Below are the code and all the weights of a small trained network. Each question names an input and a target symbol and asks about switching units off, where a switched-off unit gives its printed mean instead of its output.

import numpy as np


def w(rows, s, z=0):
    codes = np.array(rows[::2]) - 128.0
    scale = np.full(codes.shape[1], s)
    scale[-1] = z or s
    return codes * scale


def f(y):
    return np.maximum(y, 0)


def softmax(a):
    e = np.exp(a - a.max(-1, keepdims=True))
    return e / e.sum(-1, keepdims=True)


def log_softmax(a):
    a = a - a.max(-1, keepdims=True)
    return a - np.log(np.exp(a).sum(-1, keepdims=True))


def net(x, mask):
    ids = ['αβγεθλμπτψω'.index(c) for c in x.split()]
    T = len(ids)
    res = E[ids] + P[:T]
    u = 0
    for l in range(2):
        q, k, v = (res @ M[l].T for M in (Q, K, V))
        z = softmax(np.where(np.tri(T) > 0, q @ k.T / 3**0.5, -1e9)) @ v
        res = res + np.where(mask[u], z, O[l][:, -1]) @ O[l][:, :-1]
        u += 1
        y = f(res @ A[l][:, :-1].T + A[l][:, -1])
        res = res + np.where(mask[u : u + 16], y, B[l][:, -1]) @ B[l][:, :-1]
        u += 16
    return log_softmax(res[-1] @ U[:, :-1].T + U[:, -1])


Q, K, V, O, A, B = {}, {}, {}, {}, {}, {}
E = w([
[121,188,202,126,91,126,76,135,99,71],'α',
[89,111,157,72,96,81,142,141,156,123],'β',
[198,84,97,240,169,153,182,209,52,124],'γ',
[163,142,76,175,173,115,97,29,70,136],'ε',
[192,80,197,114,152,93,177,76,249,109],'θ',
[89,115,86,97,109,47,115,104,245,186],'λ',
[122,158,136,57,65,184,148,46,90,137],'μ',
[67,140,117,89,78,114,113,143,105,117],'π',
[178,149,120,167,118,178,108,75,52,94],'τ',
[68,141,56,94,79,113,107,144,113,141],'ψ',
[118,170,134,199,158,93,102,79,96,140],'ω',
],0.011)
P = w([
[121,2,171,115,135,245,68,131,171,108],'0',
[100,67,174,135,158,189,99,82,120,174],'1',
[85,63,146,147,129,147,108,68,93,154],'2',
[87,66,124,145,102,123,118,69,87,143],'3',
[98,80,116,142,86,101,129,67,86,147],'4',
[109,88,109,126,82,90,136,66,82,126],'5',
[118,111,107,125,75,73,132,69,91,107],'6',
[127,125,96,127,72,59,142,74,92,105],'7',
[141,147,103,134,79,53,148,64,105,89],'8',
[149,166,98,130,82,49,156,69,120,77],'9',
[155,183,90,125,85,49,173,63,128,74],'10',
[162,203,99,119,105,51,187,70,136,50],'11',
[174,218,114,112,107,59,202,63,158,29],'12',
],0.0081)
Q[0] = w([
[130,137,114,112,217,196,58,211,196,228],'0.h0',
[181,198,138,100,118,85,133,53,140,76],'0.h0',
[88,108,125,95,41,67,30,1,57,88],'0.h0',
],0.0067)
K[0] = w([
[74,14,191,88,127,192,1,136,134,156],'0.h0',
[145,226,137,57,182,116,149,167,179,89],'0.h0',
[142,215,79,110,69,29,160,93,133,71],'0.h0',
],0.0069)
V[0] = w([
[164,100,141,133,206,69,97,35,217,90],'0.h0',
[71,140,188,41,77,192,121,155,170,60],'0.h0',
[175,56,177,146,156,214,253,136,90,89],'0.h0',
],0.0064)
O[0] = w([
[153,134,127,70,69,151,122,183,2,144,253],'0.h0',
[95,72,103,230,137,112,133,66,58,97,97],'0.h0',
[142,114,84,128,25,23,30,89,136,167,177],'0.h0',
],0.0074,0.0041)
A[0] = w([
[194,155,97,136,77,63,235,165,139,138,186],'0.n0',
[56,189,83,47,107,62,137,57,152,201,193],'0.n1',
[153,100,112,189,212,194,213,70,112,80,127],'0.n2',
[99,143,86,103,173,126,194,142,166,179,73],'0.n3',
[108,177,153,83,164,59,123,122,194,119,62],'0.n4',
[178,148,97,231,183,79,172,87,97,153,193],'0.n5',
[88,142,158,131,154,80,162,149,37,181,104],'0.n6',
[179,195,109,148,83,84,194,74,100,81,241],'0.n7',
[78,191,117,152,69,132,119,170,158,200,195],'0.n8',
[136,76,46,175,131,26,147,103,138,154,252],'0.n9',
[183,34,171,196,154,180,184,166,172,167,108],'0.n10',
[50,161,140,80,162,31,119,127,181,117,224],'0.n11',
[164,119,53,184,119,209,86,140,2,115,159],'0.n12',
[136,222,105,100,141,141,78,105,59,106,209],'0.n13',
[108,124,230,106,201,140,150,63,228,92,100],'0.n14',
[173,77,111,161,119,209,182,155,87,133,96],'0.n15',
],0.0065,0.0041)
B[0] = w([
[150,103,102,88,178,86,134,128,44,68,211],'0.n0',
[107,44,127,97,41,135,131,116,97,121,206],'0.n1',
[115,105,64,174,45,217,156,112,194,171,139],'0.n2',
[171,212,162,124,111,103,208,143,92,114,130],'0.n3',
[84,113,144,127,102,109,165,89,120,86,136],'0.n4',
[49,147,156,106,119,169,108,174,145,28,174],'0.n5',
[97,107,105,35,97,246,87,214,196,101,142],'0.n6',
[197,149,41,163,29,131,150,139,130,94,254],'0.n7',
[174,105,116,63,160,161,90,119,73,98,148],'0.n8',
[64,122,143,174,129,123,99,150,54,67,222],'0.n9',
[57,116,159,38,158,166,134,166,180,46,141],'0.n10',
[147,82,170,174,45,221,163,142,152,44,172],'0.n11',
[37,174,189,96,105,195,130,181,109,147,192],'0.n12',
[155,135,143,164,21,194,177,127,138,128,193],'0.n13',
[158,49,148,213,86,162,104,124,253,66,140],'0.n14',
[32,158,216,61,124,160,84,169,208,124,141],'0.n15',
],0.0065,0.0086)
Q[1] = w([
[114,204,209,70,130,103,155,60,148,177],'1.h0',
[140,147,69,133,73,179,105,105,75,103],'1.h0',
[85,226,90,199,224,99,93,124,213,254],'1.h0',
],0.0062)
K[1] = w([
[110,18,102,145,224,211,93,189,127,205],'1.h0',
[140,151,163,24,105,5,184,149,134,24],'1.h0',
[68,77,238,94,170,100,1,61,152,221],'1.h0',
],0.0045)
V[1] = w([
[194,27,232,114,135,74,189,29,189,108],'1.h0',
[228,223,135,98,42,160,150,32,183,113],'1.h0',
[172,181,212,187,159,102,136,255,191,59],'1.h0',
],0.0057)
O[1] = w([
[54,178,80,131,167,196,159,194,1,115,90],'1.h0',
[52,134,160,39,155,128,69,82,137,113,254],'1.h0',
[125,14,147,137,46,131,122,116,57,214,34],'1.h0',
],0.0079,0.0054)
A[1] = w([
[149,158,136,180,162,163,165,151,101,147,114],'1.n0',
[67,93,139,93,118,124,96,123,77,138,108],'1.n1',
[229,235,191,233,250,66,211,232,63,169,2],'1.n2',
[134,145,140,102,147,181,187,123,141,127,159],'1.n3',
[201,141,163,193,234,60,222,116,164,203,9],'1.n4',
[198,107,115,145,105,104,141,94,176,159,117],'1.n5',
[103,179,41,115,211,113,147,94,190,240,37],'1.n6',
[126,130,194,123,99,196,110,138,114,102,69],'1.n7',
[159,80,110,120,164,123,163,140,88,157,179],'1.n8',
[67,103,153,117,117,86,104,111,146,84,105],'1.n9',
[114,87,159,121,174,126,127,108,122,109,120],'1.n10',
[165,134,58,132,142,114,150,151,122,120,84],'1.n11',
[156,139,113,180,113,146,189,129,219,95,99],'1.n12',
[140,142,146,101,101,144,129,165,174,124,173],'1.n13',
[202,149,40,128,162,53,147,123,86,119,88],'1.n14',
[203,189,129,165,210,74,96,61,158,209,66],'1.n15',
],0.011,0.0094)
B[1] = w([
[76,156,159,138,75,78,127,134,110,50,129],'1.n0',
[124,152,104,107,97,123,108,180,137,181,206],'1.n1',
[196,189,25,216,12,234,236,237,182,32,128],'1.n2',
[142,81,190,161,135,127,143,135,85,109,179],'1.n3',
[86,172,244,237,70,215,36,238,42,106,128],'1.n4',
[64,143,106,140,118,175,90,133,73,109,139],'1.n5',
[37,122,194,152,101,238,141,128,104,81,128],'1.n6',
[93,110,83,125,154,117,147,142,146,151,254],'1.n7',
[89,160,158,137,66,96,115,130,116,94,141],'1.n8',
[148,161,102,163,143,147,84,124,163,138,254],'1.n9',
[67,149,127,129,104,178,93,167,169,155,137],'1.n10',
[143,102,133,138,210,129,115,130,123,144,131],'1.n11',
[151,97,53,148,155,165,129,184,86,131,154],'1.n12',
[124,98,154,93,175,137,132,107,117,131,250],'1.n13',
[128,90,100,49,224,114,83,90,96,178,146],'1.n14',
[108,157,180,180,117,136,187,132,189,101,128],'1.n15',
],0.011,0.0077)
U = w([
[50,90,100,116,83,201,104,150,216,180,173],'α',
[156,242,185,199,68,105,198,151,96,76,255],'β',
[196,91,95,184,53,92,107,45,76,171,174],'γ',
[178,78,159,38,208,115,77,103,162,168,170],'ε',
[71,226,71,82,103,136,102,200,46,255,69],'θ',
[123,88,205,109,162,157,207,154,71,124,54],'λ',
[76,255,112,158,214,128,49,137,174,68,25],'μ',
[112,106,69,152,158,129,157,116,133,150,54],'π',
[137,135,107,115,126,106,34,106,232,177,59],'τ',
[175,102,95,145,183,182,169,138,125,124,63],'ψ',
[139,96,158,99,139,124,153,120,161,182,130],'ω',
],0.0064,0.0053)

Each question gives the input, a string of symbols that net reads in full, and the target symbol t.
The units are the heads (3 rows each of Q, K, V and O) and the neurons (one row each of A and B). Each row of codes is followed by its name. A weight is (code - 128) times the scale printed after its matrix; where a second scale follows, it is the last column's (O, A, B and U).
mask holds one flag per unit, layer by layer, with each layer's heads first. A switched-off unit (its flag False) gives its mean, the last column of its rows in O or B, instead of its output. The means were averaged over made-up inputs and are rounded, as every weight is.
A unit's drop is (log p(t) with every unit on - log p(t) with that unit switched off) / (log p(t) with every unit on - log p(t) with every unit switched off).
The circuit of an input: a set's keep is (log p(t) with only the set's units on - log p(t) with every unit switched off) / (log p(t) with every unit on - log p(t) with every unit switched off). Starting from the 12 units with the biggest drops (on a tie, the unit counted first), units are removed one at a time, each time the one whose removal leaves the highest keep (on an exact tie, the one counted first), for as long as the keep stays at least 0.8.
units of the circuit, in order: the units of the circuit, biggest drop first
most important unit: the unit with the biggest drop
top k neurons: the k neurons with the biggest drops, biggest first
input μ ω γ θ ψ μ μ β, target μ: most important unit : 1.h0
input λ α β θ θ γ ψ γ θ θ ω, target θ: units of the circuit, in order : (1.h0; 0.n12; 1.n1; 0.n11)
input θ β θ γ ε β γ λ, target γ: units of the circuit, in order : (1.h0; 0.n1)
input γ ε α γ γ λ π λ θ θ γ, target θ: units of the circuit, in order : (1.h0; 0.n11; 0.n12)
input α θ θ α γ, target α: top 2 neurons : (0.n15; 0.n12)
input θ α μ θ ψ θ ψ θ μ μ π, target μ: top 3 neurons : (0.n7; 1.n9; 0.n13)
input β θ θ ψ ω θ θ θ λ, target θ: units of the circuit, in order : (1.h0; 1.n1)
input π μ ψ α ε, target α: units of the circuit, in order : (0.n5; 0.n0; 0.n12)
input γ ψ μ μ α ψ γ π β θ θ θ α, target θ: units of the circuit, in order : (1.h0; 1.n1; 0.n11)
input ψ β α γ μ μ θ λ μ θ τ θ, target ε: top 2 neurons : (0.n13; 0.n0)
input α θ θ μ μ θ γ β λ π γ θ, target γ: top 3 neurons : (0.n5; 0.n13; 0.n0)
input ψ μ θ θ β λ β μ γ γ β, target γ: units of the circuit, in order : (0.n5; 1.h0)
input ε θ λ, target θ: units of the circuit, in order : (1.n1; 1.h0; 0.n14)
input μ λ γ θ θ ε μ θ β μ ω γ λ, target γ: top 2 neurons : (0.n5; 0.n0)
input β λ γ θ θ θ θ ω, target θ: most important unit : 0.n12
input θ τ ψ θ τ, target θ: units of the circuit, in order : (0.n12; 1.n1)
input μ γ ε π γ π γ ψ λ μ β γ γ, target ε: units of the circuit, in order : (1.n14; 0.n0)
input θ τ ω μ γ μ γ ψ ω α α, target α: units of the circuit, in order : (1.h0; 0.n13; 1.n7)
input θ γ θ μ ω, target μ: units of the circuit, in order : (1.h0; 0.h0)
input ω ε ω ψ θ ω θ α, target θ: units of the circuit, in order : (1.h0; 1.n1; 0.n0)
input γ π μ θ ε, target θ: units of the circuit, in order : (0.n12; 1.n1)
input ψ γ μ λ β μ β β λ, target β: most important unit : 0.n11
input γ β ω α ε μ γ, target μ: top 2 neurons : (0.n13; 0.n15)
input θ γ γ π γ μ, target γ: top 2 neurons : (0.n0; 0.n5)
input μ μ ψ θ μ μ μ ψ, target μ: top 2 neurons : (0.n7; 1.n9)
input π β λ ε λ β, target λ: top 2 neurons : (1.n3; 0.n11)
input λ α γ, target α: most important unit : 0.n15
input μ α τ, target α: top 2 neurons : (0.n12; 0.n0)
